Below are the code and all the weights of a small trained network. Each question names an input and a target symbol and asks about switching units off, where a switched-off unit gives its printed mean instead of its output.

import numpy as np


def w(rows, s, z=0):
    codes = np.array(rows[::2]) - 128.0
    scale = np.full(codes.shape[1], s)
    scale[-1] = z or s
    return codes * scale


def f(y):
    return y / 2 * (1 + np.tanh(0.7978845608 * (y + 0.044715 * y**3)))


def softmax(a):
    e = np.exp(a - a.max(-1, keepdims=True))
    return e / e.sum(-1, keepdims=True)


def log_softmax(a):
    a = a - a.max(-1, keepdims=True)
    return a - np.log(np.exp(a).sum(-1, keepdims=True))


def net(x, mask):
    ids = ['αδεζηθμπφω'.index(c) for c in x.split()]
    T = len(ids)
    res = E[ids] + P[:T]
    u = 0
    for l in range(2):
        q, k, v = (res @ M[l].T for M in (Q, K, V))
        z = softmax(np.where(np.tri(T) > 0, q @ k.T / 2**0.5, -1e9)) @ v
        res = res + np.where(mask[u], z, O[l][:, -1]) @ O[l][:, :-1]
        u += 1
        y = f(res @ A[l][:, :-1].T + A[l][:, -1])
        res = res + np.where(mask[u : u + 8], y, B[l][:, -1]) @ B[l][:, :-1]
        u += 8
    return log_softmax(res[-1] @ U[:, :-1].T + U[:, -1])


Q, K, V, O, A, B = {}, {}, {}, {}, {}, {}
E = w([
[130,115,79,178,38,47,177,168,103,69,130,203],'α',
[166,10,129,252,119,161,93,129,149,215,59,247],'δ',
[105,134,180,76,191,78,114,198,219,128,168,150],'ε',
[198,185,102,16,182,119,184,131,151,203,120,188],'ζ',
[43,30,78,111,122,144,119,103,50,108,143,51],'η',
[53,181,176,157,108,167,137,198,86,169,86,60],'θ',
[180,164,58,108,32,106,191,127,229,81,105,205],'μ',
[141,89,185,112,204,147,108,84,196,70,72,121],'π',
[126,38,196,87,72,243,127,163,131,165,220,121],'φ',
[207,123,192,166,175,102,238,124,132,122,64,131],'ω',
],0.015)
P = w([
[254,186,162,108,90,42,21,153,130,69,216,131],'0',
[160,200,135,115,215,103,68,198,200,50,166,221],'1',
[152,162,145,133,185,106,127,186,185,66,136,189],'2',
[140,138,133,146,152,106,151,175,195,83,116,177],'3',
[138,118,120,167,128,116,172,165,195,100,115,171],'4',
[120,96,114,165,116,127,191,166,202,118,109,180],'5',
[101,89,118,187,120,141,194,165,204,124,105,191],'6',
[98,76,102,192,98,155,190,173,195,133,94,196],'7',
[81,72,87,185,92,159,227,169,204,166,78,208],'8',
[88,96,100,237,108,174,205,164,205,162,121,227],'9',
],0.0055)
Q[0] = w([
[143,123,173,151,150,122,177,203,180,116,74,182],'0.h1',
[94,169,141,89,90,160,87,88,9,164,171,18],'0.h1',
],0.012)
K[0] = w([
[32,110,94,150,128,225,175,129,131,172,116,115],'0.h1',
[254,147,144,124,188,18,190,106,186,58,108,166],'0.h1',
],0.0083)
V[0] = w([
[117,1,107,10,115,134,130,163,144,33,217,147],'0.h1',
[10,189,73,7,132,112,147,133,88,33,98,45],'0.h1',
],0.0034)
O[0] = w([
[119,35,110,106,107,94,209,42,182,93,196,131,166],'0.h1',
[140,111,2,42,247,183,137,215,125,93,141,180,7],'0.h1',
],0.0092,0.0011)
A[0] = w([
[131,222,71,67,149,117,74,76,191,59,136,125,1],'0.n1',
[124,86,104,159,138,186,124,100,127,156,110,132,161],'0.n2',
[130,185,173,194,129,116,116,113,181,164,134,81,95],'0.n3',
[117,123,130,127,141,52,189,118,115,85,126,150,127],'0.n4',
[86,175,132,135,102,73,50,143,117,78,187,96,163],'0.n5',
[141,126,151,134,119,140,2,127,123,172,149,129,112],'0.n6',
[154,131,85,102,185,101,173,177,157,107,118,142,42],'0.n7',
[81,165,181,100,121,163,49,80,71,120,120,59,123],'0.n8',
],0.0086,0.0035)
B[0] = w([
[212,93,103,68,117,132,152,199,214,142,151,29,152],'0.n1',
[110,67,102,145,71,62,163,152,160,123,120,138,170],'0.n2',
[127,97,150,75,59,172,126,152,139,97,81,140,220],'0.n3',
[137,92,199,148,147,208,156,41,122,51,153,134,253],'0.n4',
[94,98,94,161,152,52,222,184,183,4,120,96,165],'0.n5',
[162,82,137,1,134,76,132,129,77,107,100,184,150],'0.n6',
[103,70,99,167,144,34,170,132,90,101,115,93,251],'0.n7',
[91,59,117,72,226,137,124,10,127,120,61,129,180],'0.n8',
],0.0072,0.0047)
Q[1] = w([
[156,134,17,95,138,115,2,83,132,165,243,124],'1.h1',
[211,23,166,183,129,174,155,207,125,128,161,155],'1.h1',
],0.0072)
K[1] = w([
[127,192,161,66,137,177,143,66,111,61,254,65],'1.h1',
[112,4,169,145,79,204,105,24,205,145,85,232],'1.h1',
],0.0076)
V[1] = w([
[110,143,66,128,23,202,2,191,221,170,160,128],'1.h1',
[14,219,176,91,65,231,199,181,97,104,191,63],'1.h1',
],0.0043)
O[1] = w([
[90,108,119,50,100,90,113,98,117,119,100,57,1],'1.h1',
[126,117,199,105,164,130,254,126,95,85,139,182,12],'1.h1',
],0.0099,0.006)
A[1] = w([
[166,254,206,128,100,169,92,96,143,141,75,143,2],'1.n1',
[170,63,62,112,34,139,135,99,183,146,166,67,179],'1.n2',
[110,125,223,87,240,158,171,167,97,57,92,49,142],'1.n3',
[118,121,125,137,174,99,198,234,122,21,137,108,150],'1.n4',
[134,105,210,73,162,120,246,90,134,122,185,166,227],'1.n5',
[51,69,124,143,146,140,91,131,102,75,19,47,64],'1.n6',
[135,108,187,102,212,43,150,135,201,184,208,148,62],'1.n7',
[166,126,138,43,215,161,135,84,171,198,57,121,196],'1.n8',
],0.006,0.0034)
B[1] = w([
[117,154,116,174,225,67,154,113,61,107,182,166,142],'1.n1',
[124,148,159,126,191,125,153,100,116,126,125,150,214],'1.n2',
[100,122,140,149,139,105,161,79,157,212,124,79,199],'1.n3',
[69,160,169,115,78,131,120,65,125,123,88,127,242],'1.n4',
[129,145,75,75,101,102,90,176,60,165,121,122,254],'1.n5',
[196,154,98,108,181,103,141,200,123,91,154,156,191],'1.n6',
[178,95,144,194,106,108,107,186,106,127,153,101,175],'1.n7',
[80,166,109,199,87,163,1,99,134,144,59,105,153],'1.n8',
],0.0094,0.0091)
U = w([
[68,179,114,172,64,141,114,110,103,58,145,170,119],'α',
[126,134,137,110,146,101,88,94,111,85,114,139,3],'δ',
[108,109,164,211,72,81,165,203,161,103,154,64,58],'ε',
[183,214,27,143,83,113,99,180,82,141,142,97,146],'ζ',
[67,92,43,124,253,69,170,78,89,120,181,111,142],'η',
[43,188,121,102,129,97,135,106,104,161,85,134,129],'θ',
[178,188,145,53,128,112,201,150,227,95,127,188,126],'μ',
[115,85,165,189,90,219,92,57,185,124,138,54,205],'π',
[151,76,183,51,95,133,100,113,67,143,121,141,140],'φ',
[176,158,206,186,214,152,155,168,119,113,159,217,130],'ω',
],0.0068,0.0059)

Each question gives the input, a string of symbols that net reads in full, and the target symbol t.
The units are the heads (2 rows each of Q, K, V and O) and the neurons (one row each of A and B). Each row of codes is followed by its name. A weight is (code - 128) times the scale printed after its matrix; where a second scale follows, it is the last column's (O, A, B and U).
mask holds one flag per unit, layer by layer, with each layer's heads first. A switched-off unit (its flag False) gives its mean, the last column of its rows in O or B, instead of its output. The means were averaged over made-up inputs and are rounded, as every weight is.
A unit's drop is (log p(t) with every unit on - log p(t) with that unit switched off) / (log p(t) with every unit on - log p(t) with every unit switched off).
The circuit of an input: a set's keep is (log p(t) with only the set's units on - log p(t) with every unit switched off) / (log p(t) with every unit on - log p(t) with every unit switched off). Starting from the 12 units with the biggest drops (on a tie, the unit counted first), units are removed one at a time, each time the one whose removal leaves the highest keep (on an exact tie, the one counted first), for as long as the keep stays at least 0.8.
circuit, biggest first: the units of the circuit, biggest drop first
unit that matters most: the unit with the biggest drop
top k neurons: the k neurons with the biggest drops, biggest first
top k neurons in layer l: the k neurons of layer l with the biggest drops, biggest first
input ω θ ω ω ω φ ω, target φ: unit that matters most : 1.n5
input δ ζ ζ, target θ: circuit, biggest first : 0.h1, 1.n1, 1.h1
input ω π ζ ω α ε θ ω θ, target ω: circuit, biggest first : 0.h1, 0.n7, 1.h1, 1.n1
input ω θ π, target π: top 2 neurons in layer 0 : 0.n1, 0.n5
input ω π η δ π, target η: top 3 neurons : 0.n7, 1.n2, 1.n6
input ε μ π, target π: top 2 neurons : 1.n8, 1.n5
input π δ ω ω ε, target μ: top 3 neurons : 0.n3, 0.n5, 1.n6
input θ ε ω π ω ω θ θ ω, target θ: top 2 neurons in layer 0 : 0.n3, 0.n8
input α α θ ε, target ε: circuit, biggest first : 1.n7, 1.n2, 0.n5
input δ η θ π, target ζ: top 2 neurons in layer 0 : 0.n6, 0.n4
input ω θ δ α η α ε, target η: circuit, biggest first : 0.n7, 0.h1
input μ ω ω δ η π π ω ω, target η: circuit, biggest first : 0.h1, 0.n7
input ω ω θ ε α ζ δ, target ζ: circuit, biggest first : 1.h1, 0.h1
input π α α α ω ω φ, target φ: unit that matters most : 1.h1
input ζ ζ π ε θ η δ ε η μ, target η: top 2 neurons : 1.n2, 0.n7
input θ η ω ω η δ ε ε, target η: circuit, biggest first : 0.h1, 0.n7
input π δ ω ε θ π ω θ, target ζ: circuit, biggest first : 1.n6, 1.h1
input θ ω θ ε ω, target θ: top 3 neurons in layer 0 : 0.n8, 0.n3, 0.n4
input δ α ω ω ω ω η φ α μ, target π: circuit, biggest first : 1.h1, 0.h1, 1.n5
input θ α α θ ω δ θ θ π, target ζ: circuit, biggest first : 1.h1, 0.h1, 1.n6
input δ μ μ, target α: top 2 neurons : 1.n1, 0.n6
